Below are the code and all the weights of a small trained network. Each question names an input and a class and asks about switching units off, where a switched-off unit gives its printed mean instead of its output.

import numpy as np


def w(rows, s, z=0):
    codes = np.array(rows[::2]) - 128.0
    scale = np.full(codes.shape[1], s)
    scale[-1] = z or s
    return codes * scale


def f(y):
    return np.maximum(y, 0)


def log_softmax(a):
    a = a - a.max(-1, keepdims=True)
    return a - np.log(np.exp(a).sum(-1, keepdims=True))


def net(x, mask):
    res = np.array(x, float).reshape(1, 5) / 4 @ E
    y = f(res @ A[0][:, :-1].T + A[0][:, -1])
    res = res + np.where(mask, y, B[0][:, -1]) @ B[0][:, :-1]
    return log_softmax(res[-1] @ U[:, :-1].T + U[:, -1])


A, B = {}, {}
E = w([
[161,138,149,149,136,137,101,136,118],'x0',
[160,103,173,34,52,126,174,251,118],'x1',
[164,118,66,160,171,69,97,212,120],'x2',
[117,133,125,134,125,129,138,132,122],'x3',
[163,100,53,111,35,119,123,73,56],'x4',
],0.011)
A[0] = w([
[201,103,174,58,125,115,171,180,144,2],'n1',
[184,183,165,103,117,161,130,198,157,188],'n2',
[89,202,199,157,162,121,141,174,178,86],'n3',
[148,104,32,161,153,62,66,218,84,132],'n4',
[154,125,167,124,75,145,125,75,118,143],'n5',
[111,209,117,201,218,104,75,51,133,107],'n6',
[191,60,66,138,53,138,113,89,2,68],'n7',
],0.0098,0.008)
B[0] = w([
[214,158,81,92,123,101,224,71,114,196],'n1',
[85,221,105,76,116,154,89,171,136,231],'n2',
[152,34,145,184,228,84,165,178,199,207],'n3',
[44,76,198,100,90,214,214,123,136,238],'n4',
[1,85,188,153,166,170,184,99,180,189],'n5',
[73,172,107,10,124,101,160,92,103,247],'n6',
[141,145,137,147,217,54,119,204,235,249],'n7',
],0.0088,0.012)
U = w([
[149,100,117,123,168,64,142,149,185,48],'0',
[141,225,81,44,108,106,168,121,106,56],'1',
[110,118,126,89,114,155,118,144,129,254],'2',
[114,56,177,88,109,205,161,113,123,98],'3',
[96,155,123,94,109,138,104,161,128,233],'4',
[147,114,129,114,104,150,106,131,87,154],'5',
[160,103,96,168,92,153,10,126,94,87],'6',
[189,146,105,159,84,142,71,107,61,91],'7',
],0.011,0.0097)

Each question gives the input, the list of numbers given to net, and the class t.
The units are the neurons (one row each of A and B). Each row of codes is followed by its name. A weight is (code - 128) times the scale printed after its matrix; where a second scale follows, it is the last column's (A, B and U).
mask holds one flag per neuron, in row order. A switched-off neuron (its flag False) gives its mean, the last column of its row in B, instead of its output. The means were averaged over made-up inputs and are rounded, as every weight is.
A unit's drop is (log p(t) with every unit on - log p(t) with that unit switched off) / (log p(t) with every unit on - log p(t) with every unit switched off).
The circuit of an input: a set's keep is (log p(t) with only the set's units on - log p(t) with every unit switched off) / (log p(t) with every unit on - log p(t) with every unit switched off). Starting from all 7 units, units are removed one at a time, each time the one whose removal leaves the highest keep (on an exact tie, the one counted first), for as long as the keep stays at least 0.8.
circuit, biggest first: the units of the circuit, biggest drop first
k most important neurons: the k neurons with the biggest drops, biggest first
drop when u is switched off: that unit's drop, to one decimal
input [7,3,8,4,2], class 3: circuit, biggest first	[n4]
input [-3,6,8,-3,-5], class 3: 3 most important neurons	[n4; n7; n6]
input [-1,5,2,3,-2], class 1: circuit, biggest first	[n1; n2]
input [4,-8,0,2,6], class 1: 2 most important neurons	[n6; n3]
input [4,-2,4,-1,-3], class 3: circuit, biggest first	[n7; n4]
input [8,-8,1,4,-7], class 1: 2 most important neurons	[n6; n7]
input [-5,0,0,-3,5], class 0: 2 most important neurons	[n7; n2]
input [-6,-3,-8,-1,-8], class 0: 2 most important neurons	[n3; n4]
input [7,7,-6,-4,-3], class 1: 3 most important neurons	[n1; n2; n4]
input [1,-8,-8,-7,-5], class 1: 2 most important neurons	[n6; n4]
input [2,6,-5,-6,-4], class 1: 4 most important neurons	[n1; n2; n4; n7]
input [-8,-4,6,6,8], class 0: 2 most important neurons	[n7; n2]
input [-5,-5,-3,3,5], class 0: 2 most important neurons	[n7; n2]
input [4,8,-4,7,3], class 1: circuit, biggest first	[n1]
input [-3,6,-1,1,0], class 1: circuit, biggest first	[n1; n3]
input [2,3,-5,-4,7], class 0: 2 most important neurons	[n7; n4]
input [3,-5,-7,1,-7], class 0: 2 most important neurons	[n3; n4]
input [3,-2,7,2,4], class 3: 2 most important neurons	[n4; n2]
input [-4,-6,0,2,1], class 1: drop when n6 is switched off	0.6
input [-3,4,-3,-3,7], class 0: drop when n4 is switched off	0.1
input [5,3,-4,7,8], class 0: drop when n7 is switched off	0.9
input [-6,-5,8,-4,-3], class 3: drop when n4 is switched off	0.7
input [5,-8,-2,2,-3], class 1: most important neuron	[n6]
